Below are the code and all the weights of a small trained network. Each question names an input and a target symbol and asks about switching units off, where a switched-off unit gives its printed mean instead of its output.

import numpy as np


def w(rows, s, z=0):
    codes = np.array(rows[::2]) - 128.0
    scale = np.full(codes.shape[1], s)
    scale[-1] = z or s
    return codes * scale


def f(y):
    return np.maximum(y, 0)


def softmax(a):
    e = np.exp(a - a.max(-1, keepdims=True))
    return e / e.sum(-1, keepdims=True)


def log_softmax(a):
    a = a - a.max(-1, keepdims=True)
    return a - np.log(np.exp(a).sum(-1, keepdims=True))


def net(x, mask):
    ids = ['αβγδεζηθλμξπστφψ'.index(c) for c in x.split()]
    T = len(ids)
    res = E[ids] + P[:T]
    u = 0
    for l in range(2):
        r = res
        for j in range(2):
            rows = slice(4 * j, 4 * j + 4)
            q, k, v = (r @ M[l][rows].T for M in (Q, K, V))
            z = softmax(np.where(np.tri(T) > 0, q @ k.T / 4**0.5, -1e9)) @ v
            o = O[l][rows]
            res = res + np.where(mask[u + j], z, o[:, -1]) @ o[:, :-1]
        u += 2
        y = f(res @ A[l][:, :-1].T + A[l][:, -1])
        res = res + np.where(mask[u : u + 4], y, B[l][:, -1]) @ B[l][:, :-1]
        u += 4
    return log_softmax(res[-1] @ U[:, :-1].T + U[:, -1])


Q, K, V, O, A, B = {}, {}, {}, {}, {}, {}
E = w([
[161,186,149],'α',
[188,130,129],'β',
[106,163,62],'γ',
[160,130,119],'δ',
[233,140,181],'ε',
[144,60,216],'ζ',
[25,116,80],'η',
[236,154,40],'θ',
[48,195,247],'λ',
[92,49,200],'μ',
[167,110,74],'ξ',
[201,72,113],'π',
[254,103,152],'σ',
[132,158,71],'τ',
[156,118,140],'φ',
[120,180,69],'ψ',
],0.019)
P = w([
[107,129,6],'0',
[82,117,47],'1',
[96,149,50],'2',
[147,163,67],'3',
[199,173,91],'4',
[222,183,100],'5',
[198,146,162],'6',
[200,181,153],'7',
[193,205,90],'8',
[219,178,143],'9',
[196,175,139],'10',
[229,191,117],'11',
],0.002)
Q[0] = w([
[12,54,109],'0.h0',
[36,185,60],'0.h0',
[153,26,118],'0.h0',
[117,138,165],'0.h0',
[179,67,15],'0.h1',
[2,19,186],'0.h1',
[68,45,168],'0.h1',
[60,207,190],'0.h1',
],0.0078)
K[0] = w([
[121,127,168],'0.h0',
[213,110,121],'0.h0',
[125,99,110],'0.h0',
[100,114,133],'0.h0',
[116,192,138],'0.h1',
[160,51,120],'0.h1',
[145,6,105],'0.h1',
[169,196,93],'0.h1',
],0.012)
V[0] = w([
[156,202,91],'0.h0',
[2,119,138],'0.h0',
[166,180,96],'0.h0',
[69,87,81],'0.h0',
[188,16,69],'0.h1',
[96,207,77],'0.h1',
[83,193,192],'0.h1',
[131,48,55],'0.h1',
],0.0079)
O[0] = w([
[195,114,142,198],'0.h0',
[123,105,191,4],'0.h0',
[138,121,225,200],'0.h0',
[161,3,71,123],'0.h0',
[144,157,83,103],'0.h1',
[200,211,68,176],'0.h1',
[58,77,199,131],'0.h1',
[209,56,96,112],'0.h1',
],0.0052,0.003)
A[0] = w([
[63,72,80,6],'0.n0',
[255,163,173,103],'0.n1',
[92,137,240,7],'0.n2',
[57,153,210,7],'0.n3',
],0.0081,0.0017)
B[0] = w([
[121,177,45,153],'0.n0',
[141,38,205,254],'0.n1',
[14,88,1,163],'0.n2',
[219,81,75,157],'0.n3',
],0.0065,0.0074)
Q[1] = w([
[168,104,166],'1.h0',
[152,164,51],'1.h0',
[88,104,147],'1.h0',
[150,179,94],'1.h0',
[50,135,46],'1.h1',
[253,208,46],'1.h1',
[160,119,144],'1.h1',
[91,125,29],'1.h1',
],0.0077)
K[1] = w([
[57,195,49],'1.h0',
[143,58,96],'1.h0',
[53,1,192],'1.h0',
[113,65,169],'1.h0',
[220,40,179],'1.h1',
[172,94,105],'1.h1',
[167,103,181],'1.h1',
[60,156,138],'1.h1',
],0.0085)
V[1] = w([
[222,134,41],'1.h0',
[228,201,60],'1.h0',
[110,43,198],'1.h0',
[244,9,158],'1.h0',
[90,151,172],'1.h1',
[167,173,2],'1.h1',
[53,99,253],'1.h1',
[109,95,75],'1.h1',
],0.0069)
O[1] = w([
[117,145,96,253],'1.h0',
[122,120,62,211],'1.h0',
[233,94,192,107],'1.h0',
[135,110,177,244],'1.h0',
[128,121,151,57],'1.h1',
[140,187,255,213],'1.h1',
[108,177,134,6],'1.h1',
[111,165,71,165],'1.h1',
],0.0079,0.0054)
A[1] = w([
[169,1,20,109],'1.n0',
[147,183,94,250],'1.n1',
[142,121,201,253],'1.n2',
[53,39,223,148],'1.n3',
],0.0058,0.0051)
B[1] = w([
[68,88,85,240],'1.n0',
[91,213,153,244],'1.n1',
[51,94,120,254],'1.n2',
[178,254,182,189],'1.n3',
],0.0081,0.0052)
U = w([
[37,188,218,179],'α',
[116,117,135,254],'β',
[148,197,89,91],'γ',
[140,129,112,160],'δ',
[171,139,194,104],'ε',
[59,69,162,82],'ζ',
[45,100,43,95],'η',
[224,133,44,92],'θ',
[102,125,128,27],'λ',
[42,54,132,86],'μ',
[144,96,44,138],'ξ',
[111,10,61,53],'π',
[169,48,144,93],'σ',
[164,191,88,122],'τ',
[119,117,130,133],'φ',
[163,224,112,95],'ψ',
],0.011,0.0077)

Each question gives the input, a string of symbols that net reads in full, and the target symbol t.
The units are the heads (4 rows each of Q, K, V and O) and the neurons (one row each of A and B). Each row of codes is followed by its name. A weight is (code - 128) times the scale printed after its matrix; where a second scale follows, it is the last column's (O, A, B and U).
mask holds one flag per unit, layer by layer, with each layer's heads first. A switched-off unit (its flag False) gives its mean, the last column of its rows in O or B, instead of its output. The means were averaged over made-up inputs and are rounded, as every weight is.
A unit's drop is (log p(t) with every unit on - log p(t) with that unit switched off) / (log p(t) with every unit on - log p(t) with every unit switched off).
The circuit of an input: a set's keep is (log p(t) with only the set's units on - log p(t) with every unit switched off) / (log p(t) with every unit on - log p(t) with every unit switched off). Starting from all 12 units, units are removed one at a time, each time the one whose removal leaves the highest keep (on an exact tie, the one counted first), for as long as the keep stays at least 0.8.
units of the circuit, in order: the units of the circuit, biggest drop first
unit that matters most: the unit with the biggest drop
k most important neurons: the k neurons with the biggest drops, biggest first
heads that matter: for each layer, one digit per head in row order, 1 if its drop is at least 0.15 and else 0, layers parted by /
drop when u is switched off: that unit's drop, to one decimal
input β μ β η θ μ ξ ψ π, target π: units of the circuit, in order => (1.n0, 0.h0)
input ξ ψ γ α γ η α γ α λ θ, target α: heads that matter => 01 / 00
input η β ξ σ, target σ: heads that matter => 11 / 00
input η γ θ θ σ, target σ: heads that matter => 11 / 01
input ψ η ξ α η λ δ σ, target α: heads that matter => 01 / 00
input β λ ζ β ψ, target α: heads that matter => 01 / 10
input π η ψ β β ψ ψ θ σ λ β ε, target α: heads that matter => 01 / 01
input ψ ζ ξ λ β σ η γ, target α: heads that matter => 01 / 10
input θ β τ λ ε, target α: unit that matters most => 1.n3
input η φ μ λ η ξ, target α: heads that matter => 01 / 10
input γ δ β π μ γ α τ γ η λ ξ, target α: heads that matter => 01 / 00
input γ η η π, target π: units of the circuit, in order => (0.h0, 1.n0)
input μ η η λ μ β, target α: 2 most important neurons => (1.n3, 0.n0)
input ζ ξ ξ λ π π δ, target α: unit that matters most => 0.h1
input σ ζ λ δ τ, target α: drop when 1.n3 is switched off => 0.0
input ξ ψ ε ε ξ σ η η λ μ τ, target α: drop when 0.n1 is switched off => -0.2
input λ ε β ξ γ, target α: drop when 0.n2 is switched off => 0.3
input ξ λ σ ψ θ ε φ δ, target α: drop when 0.h1 is switched off => 0.7
